Each row is followed by its class number.
[-34 -82  10  33   1  23  27  -6 -20 -32  -3 -27 -23  23  17  29  41  17
   9  54 -65  43 -39  39  38  32 -55  -3 -21 -16  16 -18  43   2  -1 -19
 -34 -20 -39]	5
[-33 -52  14 -51  60   6 -75  -1  27   7  51  43 -59   3 -31 -53 -25 -10
  -5  12  17  18 -44  -2   3   0  27   9 -14  12  24  24 -30  -3  11  20
  26  12 -36]	6
[  3  -7 -38  54  18 -59 -29  21 -46 -57  20   7  20  29   2  -3  11   0
   1 -23   4 -32 -12  22 -30  64  18 -44  36  67  22  17 -41  11  -1  73
 -25  61  48]	8
[ 21 -22  44  90   9   8  -1 -12   3 -25 -13  20 -21  22   1  47 -17  13
 -21   8 -41   0 -55  38  46 -37  36  19 -23 -22 -56 -21  13 -16  -4   5
  19   9 -14]	7
[  5 -41 -36  24  54   3 -24  25 -14 -47   3  11  11  42 -26 -12  -7 -12
 -32  -5  38 -23 -19  -3  16  72   5 -16 -35  50 -24 -14  -6  -2   7  69
 -48  11 -43]	3
[  -9  -17   25 -102   11   -3    1  -54   99    1   22  -59    8  -45
    9   28  -28   -3   53    0   -2    5  -20   28   15  -18   28  -19
    1  -22   43  -18   28   18   16   -7  -35   -9   44]	1
[ -6 -10 -49 -54  -8  59 -10 -43  87  14  16  11 -23 -30  44   3 -35 -13
   7  -8  26 -21   4  26   1 -36  64 -20 -31   3 -21 -31 -14  30   9 -49
 -24   4   2]	0
[-60 -70  32 -17  38   5  29 -25   6  42 -26  62  -3 -56  -1 -20   8  39
 -15 -53 -27 -24 -30 -33  22 -25 -29  54   4   1   2  38  -3  18 -12  -1
  22  40   5]	1
[-13 -25  14 -60   6 -11   4  -6  16   0  40 -23   1 -11  -1 -13  19   5
  -6 -20   6  -8 -50  16 -36  45  19 -11  18  13  20 -12  13  31  19  41
 -36   7  27]	1
[-15   7 -20 -17   5  33  13 -35  28 -15 -12 -16   2 -24   7  34   4 -16
 -33 -48  -5 -22  -2  -1  -7  59 -46  -1 -23 -20   5   7  41   4 -17  15
 -60  33  25]	5
[ 27  30  23 114 -26 -40  16  -3   5 -34 -11  -9  13  41 -53 -25  13  34
 -53  25   6   7  30   0  -1 -86  62  21  15 -13 -72  35 -13  15 -27  43
  40  -5  79]	7
[  0  -7  24 -33  21  21  22 -24  19  25   1   8  46 -62  -2 -23  55  16
  -8 -24  39 -80 -74  38 -19  36 -13 -14  18  31  46 -29  -3  -9  -8   3
 -31  49  -6]	3
[  9 -19  86  30 -18  11  46  27 -75 -21  -2 -25   3  20 -51 -25 -13 -20
 -36 -15 -32   8  -7  14  16 -43  27  23  34 -24  29  48 -17 -44 -33   0
 -24 -14  -3]	4
[ 29 -11  29 -43  18 -11 -12  18 -47  -7  14 -11  19 -20 -16  -2 -52 -31
  24 -13  -4 -21  14  -1  -5  -3  41 -17  -6  24  17 -37   8  -5 -26   6
 -18 -19  44]	1
[ -9  23 -33  -4 -10  39   8   0 -32  51 -13  41  13 -38 -45  15   6  29
  12   1  23   8  18 -22 -18  22 -31   6   0 -15  24 -44  41  -8 -16   2
 -20 -30 -24]	5
[ 39  28  27  32 -34  -9 -20   8 -18 -70 -10 -27  -6  39 -30 -20   5   5
 -32 -46  -1  -4  38  35  33  -1  33 -29  19  32 -46 -39 -30 -18 -39  29
 -38  27  60]	3
[-31 -34 -39   7   0  22   1  37 -27  35   4   4 -42  28  -3  13  -6 -24
  -9  28  15  26   2  -7 -11  18 -46  39 -21  12 -12  -2  -1  37  -5 -18
  18 -14 -55]	6
[-21  32 -46 -11 -37  50 -12 -24  22   3   4 -19  46  23  44  15   6  32
  -7  13  35  62  44   0 -25  40 -51 -18  13 -12 -23  10  61  -9  16  31
 -14 -34 -21]	5
[  1  40 -32 -12 -39 -18  68  19 -41   6 -45 -49  34  17  -6   6  19 -16
 -12   7  -8  12  69 -51 -30  65 -58  17  34  -6   4  43  60  -5   9 -11
 -79 -41 -12]	0
[ -8 -42 -12  33  19  51  30  42 -69  22 -15  12  12   7 -21  22 -13  -9
  -5  43  10  17 -32  25  37  -3   3  43 -24  -5  32  35   3 -36 -18 -25
 -30 -29 -46]	4
[-22  28   7   1   4 -19  -8  26  -6 -38  17   1   1  33 -21 -41 -14  -7
 -31  18   8  33  37 -17 -17 -53  23  -6  17  27 -41  35 -46  -1   6 -14
  43   5   2]	0
[-14   1  18  91  22  -6  18  16 -27  29 -37  24  21   8 -82 -24   0  -9
 -37  29  30  11 -16  -2  25  -4  -8  20   0  27  -2 -19  -6   1  -3  46
  10  12 -38]	2
[ -6  -9   5 -61 -34  -3  17 -19  42  16  -6 -30  -3 -35 -29 -39  23   8
  27 -43  35   4  64 -10 -50  -1 -13  11   5 -16  24   8  25   9  -8 -14
 -25  -9  13]	1
[  9  33   2   9  -8 -21  18 -49  48  35 -31  52  44 -20  -4  10   6 -13
 -10  -4 -13 -35 -22 -14 -25 -55  25   8  62  30   1 -12 -29  19  10 -14
  -5 -15  22]	0
[ 24 -44  10 -44  63  18 -59 -18  51 -18   9 -13  -4  20  20 -25  -1   2
 -24 -30 -20 -19 -42  12  13 -26  95  15 -60 -11 -48  24   5  -6   7   9
 -37  37  37]	0
[ 16  -7  14 -20  54  36 -33  37 -85   3  10  10   1  41   7 -25 -24 -25
 -44  70 -14  25   6 -14 -17  -1  22   5 -25  -5 -44  63  11 -33   1  19
  20 -14 -51]	6
[-25 -14   0 -42  27  22   6  10 -30   9 -12 -45  15  10   7  -3   1 -46
 -10  14 -21  -2  24   1 -20  20 -32   8  -4  11  44  35  27   9 -41 -23
 -11  -5  15]	5
[ 17 -25 -16  30  12  -1  10  25 -43   2   3  23  74   9   2  -4  11  13
  -6 -14   9  -6 -16 -15 -14  12 -25  -4 -16   6 -17  11  28 -25  17  39
 -24 -15 -29]	4
[ 28 -10 -32  35 -60   4  21  10   2  -2  16 -23  10  14 -11 -13 -61  -7
  39  -3  41 -18   3  15   3  10  31 -24   5  40  28 -35  18  23 -29  46
 -13  16  27]	1
[  9   1 -27   8  29  -2 -16  11  16 -21  -9  -6  -3  10   8   5  -6   2
  -6  48  11   3 -57  -5  57  25   9 -14 -29  22 -22 -18 -12   0 -22  41
   2  45   7]	3
[ -12   -2  -59 -104   69   -7  -22  -19   58   30    9   23   28  -16
   37   10  -13  -31   19   -4    8  -43    7  -28  -27   18   -9    6
  -22   23    0   54   18  -10   35  -39   -6   19  -30]	0
[ -2 -47 -26  64 -14 -25 -10   0  13 -30   8  19 -38 -14 -53 -23 -28 -17
  16 -38  25 -43 -28  -8   1 -14  30 -29 -19  16  40 -43 -21  42 -19  50
 -12  32  -1]	4
[-34  18 -10  -1 -16  -3 -45 -25  27 -30   8  12 -64  -5 -11   9  20  33
  23  61  28  48  -8   8  22 -23 -51   1  39 -11   3   7 -16 -14   8   1
  54 -10 -80]	6
[-11  -3  34  12 -45  -7  55  13 -45  30  -9   4  28 -18   2  26   3   1
  11  17 -35  26  13   8   8  52 -53  12  17  -9  35 -25  21 -10   2  -5
 -41 -21 -10]	2
[-51 -23  -9 -28 -24  16  35 -20  34   5 -21  -1  -7 -29  -1 -10  -8  26
   3  17  -4  30  10 -21  26  -7 -64  18  -8 -16  -7  38  36  14 -13   0
  11  19 -18]	1
[ 75  17  42 -20 -31   8 -30  -1 -26  -1  14  16 -10  17 -53  -3  -8  15
   4 -58  17  -1  74  32  -2  -4  37  -7  48  13 -46 -68 -32 -39 -35  27
 -24  -1  39]	3
[  5  17  26  36 -17  -2  10   5 -13 -27  -6 -11  -2 -28 -22   0  17   8
  12 -12  13  20 -29  22  21  -9  -2 -15  15  -6  11 -39 -36 -30 -25  -2
 -13  23   6]	8
[ -2 -16  -1   0  10  13  16  19 -10  36  28  34  -7 -25 -25 -15   8  20
   8  11  34   1 -12  34 -26  48  45  22  14  -1  64  19  -5 -26   2  -7
 -39 -26  19]	7
[ -5   8  13  16   1  -4  -8 -13 -15  19  10  33  17 -31 -42  18 -39  20
  36   4  25  34  25  19  25  -8 -11 -13  53  16  14 -27 -25 -33  -7  10
   5   4  17]	8
[-14  -5 -33  74  28  -1  -7  38 -40 -15   6 -29   1  79 -12  -1 -33  -6
 -44  36  21  29   6 -11   6  11  12   7  -9  24 -48  52  11  21  23  66
  16  19 -16]	6
[  2  -1 -26  29 -37  12 -20  17   3  12   9  18 -12  44 -29 -33 -35   2
 -29 -23  64  12  23 -33   5  27  33  22 -21  20 -35 -31   2  14 -11  34
 -12 -28 -14]	3
[ 11  32  -1 -21 -42 -15 -29 -28  44   6 -34  43 -23  12  -9  18 -10 -19
  22 -69 -38 -10  -2   3  -3 -31   9  13  63  -1  51  48 -34 -19 -27  13
 -12  36   0]	4
[ 24   3  31   7 -38  17  -1  -4 -41 -23  -9 -48 -18  13  24 -11   3   8
 -26 -61  -9 -17  25  -6  10   8  -1  24   4 -32 -25  18  29 -15 -29  14
 -39   1  13]	6
[-14  37   7 -56 -21   8 -14   8 -55  29 -28 -15  27  28  19 -23   5   1
 -23 -17 -16  21  48 -47 -28  23 -47  19  65  -6   7  52  45  -4  -6  29
 -25 -57 -36]	6
[ 26  26   6 -36 -37  17  24   7 -27 -14  16 -31 -15  16 -21  -4 -32  -9
   8  13  28  -4  83   1  19   1   3 -15  13  -1 -26 -12  10 -36 -21 -28
  -6 -29 -34]	3
[-28 -23   9  -4  23 -12   3  -8  14  13  30   0   3  17 -12 -22   2 -20
 -44  30  29 -10 -56 -11  13  50 -17  33  -7   8   3  32  11   1  12  46
   6   3 -47]	2
[  9  24  12   8 -12 -29  -8   8  -5 -23  -5 -19   0   1 -26 -23   3  -1
  51  30  28  -4 -37  25 -10  17  22 -15  48  39  98  28  -4 -40  -8  22
   3  25 -21]	1
[  7   2   9  33  20 -13   5   3 -11 -29  15  25  29   7 -15   7 -26 -15
 -29 -16  17 -28 -13  -3 -21 -15  44   8  21  36  -7   3 -46   2   9  18
 -15   2  19]	0
[ -1 -67  16   5  44  42  30   7  24  14  12  15   2  -7  28  -2 -59 -12
 -25 -31 -33 -39 -44  15  26 -32  90  18 -48 -17   2  20 -14  29 -28  14
 -21  18  41]	7
[-90 -84  17 -41  88  66 -42  19 -13  10  13  -5  19  29  32   4  -5 -47
 -42  18 -38 -13 -70  38 -57  -6  -1   6 -79  28  29  18  22  67   8 -38
  26  10 -57]	5
[ 13 -56  32 -72 -47  14  25 -36  62 -15  33   2 -84 -22  38 -47 -15  -6
  34 -40 -48  -9   7   1  11 -14  20 -10  23 -31  22  13 -30 -16 -24 -29
  -8  47 -19]	0
[ 42  32  62  -7   0  33  14  15 -60  -4 -40 -50  13  21 -52 -40 -17  -1
 -26 -15   4  36  92 -22  26 -63   8  27  43 -40 -25  52   3 -63 -42  19
 -15 -35 -13]	6
[ 24  15  42  -5 -55  11 -17  -3 -37  20 -10  -9  11  11  20  20 -37  17
  17 -69  11  34  25   1 -10  19  40  26  64   1  16 -28  15 -14 -12  38
 -34 -41  35]	1
[ -1 -17  14 -35  -7 -18  -1  41 -37  34  -8  20 -30   6 -28  -5  -1  11
  29  -8  -2  56   2 -37   0  19  -7  59  34  -3  37  13 -20 -17 -29  17
   8 -22  -7]	1
[ 13  -6  39  10  52   3 -15   8 -23 -45  10   6  51  22  33  17   4  29
 -15  21 -30   3 -21  28 -16 -46  69  -2  11   8 -27  50 -40 -29  26  16
   4  24  17]	0
[ -9 -17  24  27  31   7   0 -28  29 -47  11  55 -36 -27 -17   1  -4  13
 -34 -41 -11 -23 -22  29  29   6 -20 -27  11   3 -44 -10 -14 -26   3  25
   9  46 -35]	7
[ 19 -44  24 -30   6  23  27  10  -4   0   2 -16  23   6 -16 -41 -29 -18
   3  -9  -1   5  42  12  13 -38  30  17 -24   9  -9  31   0 -25 -32 -20
 -16  -8  27]	1
[ 12  -1 -12 -10 -39   8  19   2   7 -10  16 -38 -22  13  31   6   2  10
  20  21  -6  15  -5  21  -6  17  31 -10  21  -6  10  -5   2   5   6  -8
 -32   5   8]	0
[-38  -1 -23   1  16  18  14 -12  11  -3  17 -31  11  15 -39   6  -3  13
 -32  11  41   1  12  34   9  18  -7   8  22  14   9  43  19  15  31  18
 -55 -15   8]	6
[ 47 -57 -29  66  27  19 -18 -11  55 -19   4  35 -24  22  -9 -39   3  -2
 -30 -60  34 -55 -41  22   8  -1  68   6 -36  15 -40 -15 -19   7 -25  70
 -17  37  -4]	7
[  9 -15 -10  17 -38   6  15  23 -54   8  19  40  -7  38 -14 -28 -25   9
 -11  -1   0  -4  57 -16 -42   8   6  14  26  20 -23  30   2 -11   4   1
   4  -4 -39]	0
[  9  25  14 -23   0  19   9  24 -33 -14  14 -35  15   2  10  39 -31  22
  12  73  -6  26 -54   5  32   5  17  21   4 -25  18  17  17 -28 -11   7
 -14  -4  -5]	0
[-11  15   6 -49  52   2 -43   6   6 -45  18 -25  -4   8  30   8 -61 -12
  14  65 -16  27 -16  -2  41 -15  15 -26 -15   5 -12  43   6 -34   5  -1
  35  41 -15]	0
[  1  26  -8  15 -14   4  32  -4 -22  17  11  28 -19 -42 -20  25 -16  13
   8 -12  18  -6  25   6 -15   4  37 -20  36  11  -3 -52 -20   0  28 -26
 -25  -2  14]	0
[ 23  36   7 -19 -21 -35  19 -16 -18 -19 -10   7 -15 -30 -14  22  26  21
  28  24 -32 -10  25  -9 -15 -22  -2 -23  61  -9   1 -23 -14  -7   1 -11
  -7  -4  -1]	0
[-44   9  -2 -30   7 -35  -8 -17  30  -8  18  51  -4 -33 -17  11  -1  42
  18  -1  12  58  34 -34  -2   4 -53  -6  16   1 -39   3   6 -18  48   3
  39  -3 -20]	1
[-14 -27 -12 -27   2  -1  34  18   6   2 -37 -79 -17 -15 -16 -16  12 -19
  41  42  11   8  11  -4  20  44 -25 -28  -4   6  65 -36  20  34 -27   4
 -44   4 -14]	3
[-18  14 -30   5 -23 -25   1  -1   9  -4   9   9  -7 -17 -58  12 -13 -12
 -14 -10  32  13  44 -15  -4   7 -35  21 -19 -10  -7  26  11   0  -9 -14
 -19  -2  44]	4
[-38  14   1 -26  63  14 -55 -13   0 -52 -15   4  39  -6  42  26  47   5
 -11  -2 -22  19 -36  13 -33  27 -41 -44   6  16  13  -5   4  -7  21  26
  -4   5 -39]	5
[-32 -10  -8  -9 -22 -34 -37 -17  61 -22 -17  -5 -30  23  17  -1 -24 -27
  19 -15  10  25   1 -29 -11  -4 -18  29  -4  19  16  32  -3  24 -13   5
  37   9 -10]	1
[ 33  19 -10  65 -58  -2  42   0 -76   4   4  33 -13 -22 -19  11  -8  20
 -24 -80   8 -36  56  -4  -3 -18  25 -19  61   2 -40 -35 -23   3 -20  34
 -20  11  47]	4
[  7 -12  50 -47  25  40   3  -8   3   2  12 -81  14   1  23 -32   8 -19
 -19  77 -17  37  -6  43  -3 -65  49 -26   6 -24 -10  19  -7  18 -11  -5
   1 -17  38]	6
